Small tables with named rows and columns. After each table, cells are looked up by row and column.

Table zomu
         zufosod  kav  papune  gid  zis
mifefi       237  141     152  128  185
kole         197  140     153  143  194
tavida       194  123     158  106  162
garumi       194  121     126   88  153
bafemiv      150  112     140  111  148
nepo         140  133     118   79  143
molenuv      135  141     112   81  136
fimivaz       96  136      93   64  125
gezim         74  145      76   69  117
donu          88  128      88   50  100
gisa          51  129      84   49  129
lezasi        23  138      41   48   85

gid of bafemiv is 111
gid of garumi is 88
zis of fimivaz is 125
papune of garumi is 126
gid of kole is 143
kav of mifefi is 141
papune of bafemiv is 140
kav of gezim is 145

penimod =
,bop,nus,fon,lapebo,naz
dop,17,75,210,180,227
desili,16,144,207,184,226
naroped,17,55,53,176,225
sitet,16,55,53,182,229

What is the lapebo of naroped in penimod?
176
What is the fon of sitet in penimod?
53
What is the nus of naroped in penimod?
55
What is the fon of naroped in penimod?
53
What is the fon of desili in penimod?
207
What is the bop of dop in penimod?
17
What is the lapebo of sitet in penimod?
182
What is the naz of dop in penimod?
227
What is the fon of dop in penimod?
210
What is the nus of desili in penimod?
144
What is the naz of desili in penimod?
226
What is the naz of naroped in penimod?
225
What is the nus of dop in penimod?
75
What is the bop of naroped in penimod?
17
Row with the largest fon: dop

Table ker
cols = tusup, fos, dumapu, nul, bariri, fesaves, dezira, rurume
lazi: [148, 84, 129, 201, 123, 146, 171, 150]
rokitab: [153, 129, 100, 160, 126, 131, 151, 126]
nud: [78, 102, 94, 123, 119, 81, 113, 93]
lok: [132, 36, 149, 211, 120, 127, 138, 140]
tufimi: [133, 71, 125, 192, 120, 120, 144, 136]
tula: [162, 124, 147, 183, 140, 159, 138, 129]
gesute: [74, 126, 232, 108, 90, 115, 102, 50]
filefe: [174, 129, 134, 99, 134, 107, 55, 81]
fovo: [198, 169, 71, 137, 115, 113, 120, 115]
memir: [110, 76, 78, 195, 98, 142, 186, 147]
kat: [148, 58, 102, 168, 115, 145, 149, 135]
gib: [127, 56, 132, 198, 121, 167, 175, 150]

rurume of filefe = 81
dumapu of kat = 102
rurume of tula = 129
tusup of lazi = 148
fesaves of lok = 127
tusup of tufimi = 133
dezira of lok = 138
bariri of lok = 120
fos of nud = 102
rurume of lazi = 150
fesaves of tula = 159
fos of rokitab = 129
rurume of kat = 135
dumapu of filefe = 134
nul of gib = 198
fesaves of fovo = 113
fos of lok = 36
tusup of gesute = 74

Table dala
columns: bos, tobosuz, karu
bab: [97, 73, 114]
tinis: [57, 77, 122]
nonone: [133, 60, 108]
defem: [120, 61, 108]
tez: [120, 62, 110]
zaf: [78, 73, 116]
puz: [226, 27, 90]

defem, bos: 120
nonone, karu: 108
nonone, tobosuz: 60
tez, karu: 110
nonone, bos: 133
tinis, bos: 57
tinis, karu: 122

gemenul:
|  | mam | fulite | losa | sutani | nipin | ruzo | lan | lef | sezu |
|---|---|---|---|---|---|---|---|---|---|
| fol | 3.4 | 6.1 | 4.7 | 3.4 | 5.3 | 4.5 | 5.1 | 5.3 | 5.5 |
| fet | 4.6 | 4.1 | 1.8 | 3.8 | 3.5 | 4.0 | 5.1 | 4.0 | 6.0 |
| viv | 4.3 | 2.6 | 2.3 | 4.7 | 3.1 | 5.6 | 2.5 | 3.3 | 4.3 |
| tep | 2.7 | 3.4 | 2.5 | 3.6 | 3.0 | 2.7 | 5.6 | 5.5 | 5.9 |
| fer | 2.7 | 4.2 | 8.2 | 4.0 | 5.3 | 3.2 | 4.8 | 4.5 | 2.3 |
| papo | 3.1 | 4.0 | 2.8 | 3.6 | 3.5 | 3.7 | 4.4 | 5.2 | 5.5 |
| ses | 3.1 | 2.2 | 4.2 | 3.6 | 2.0 | 3.9 | 2.9 | 5.3 | 4.1 |

fer, losa => 8.2
tep, losa => 2.5
tep, lan => 5.6
viv, ruzo => 5.6
fol, sutani => 3.4
fer, mam => 2.7
fol, lan => 5.1
papo, fulite => 4.0
tep, sutani => 3.6
viv, lan => 2.5
viv, losa => 2.3

mutige =
fields: fozogi, nezele, kamu
tuzuf: [239, 155, 16]
nimatu: [238, 153, 25]
vizusev: [228, 140, 90]

What is the fozogi of tuzuf in mutige?
239
What is the fozogi of nimatu in mutige?
238
What is the kamu of vizusev in mutige?
90
What is the nezele of nimatu in mutige?
153
What is the nezele of tuzuf in mutige?
155
What is the kamu of nimatu in mutige?
25
What is the kamu of tuzuf in mutige?
16
What is the nezele of vizusev in mutige?
140
What is the fozogi of vizusev in mutige?
228

benikip =
fields: tud, bap, mili, zetasa, mup
lir: [-1.9, 0.3, -3.4, 2.1, 0.3]
zasokan: [6.7, -0.1, -1.1, -2.4, -4.4]
fip: [-0.2, -1.1, 3.8, -2.8, -2.4]
laluv: [-0.7, 0.6, -4.6, 1.9, -0.3]
sis: [-1.4, -1.2, 3.9, -1.8, 0.9]
faf: [2.8, 1.0, -5.3, 1.0, -1.7]
vuzizus: [-6.0, -1.1, 2.5, -0.4, 1.6]
vig: [-2.1, 0.1, -2.6, 2.2, 2.1]

sis, zetasa: -1.8
zasokan, zetasa: -2.4
fip, zetasa: -2.8
lir, bap: 0.3
zasokan, mup: -4.4
sis, bap: -1.2
faf, bap: 1.0
faf, mup: -1.7

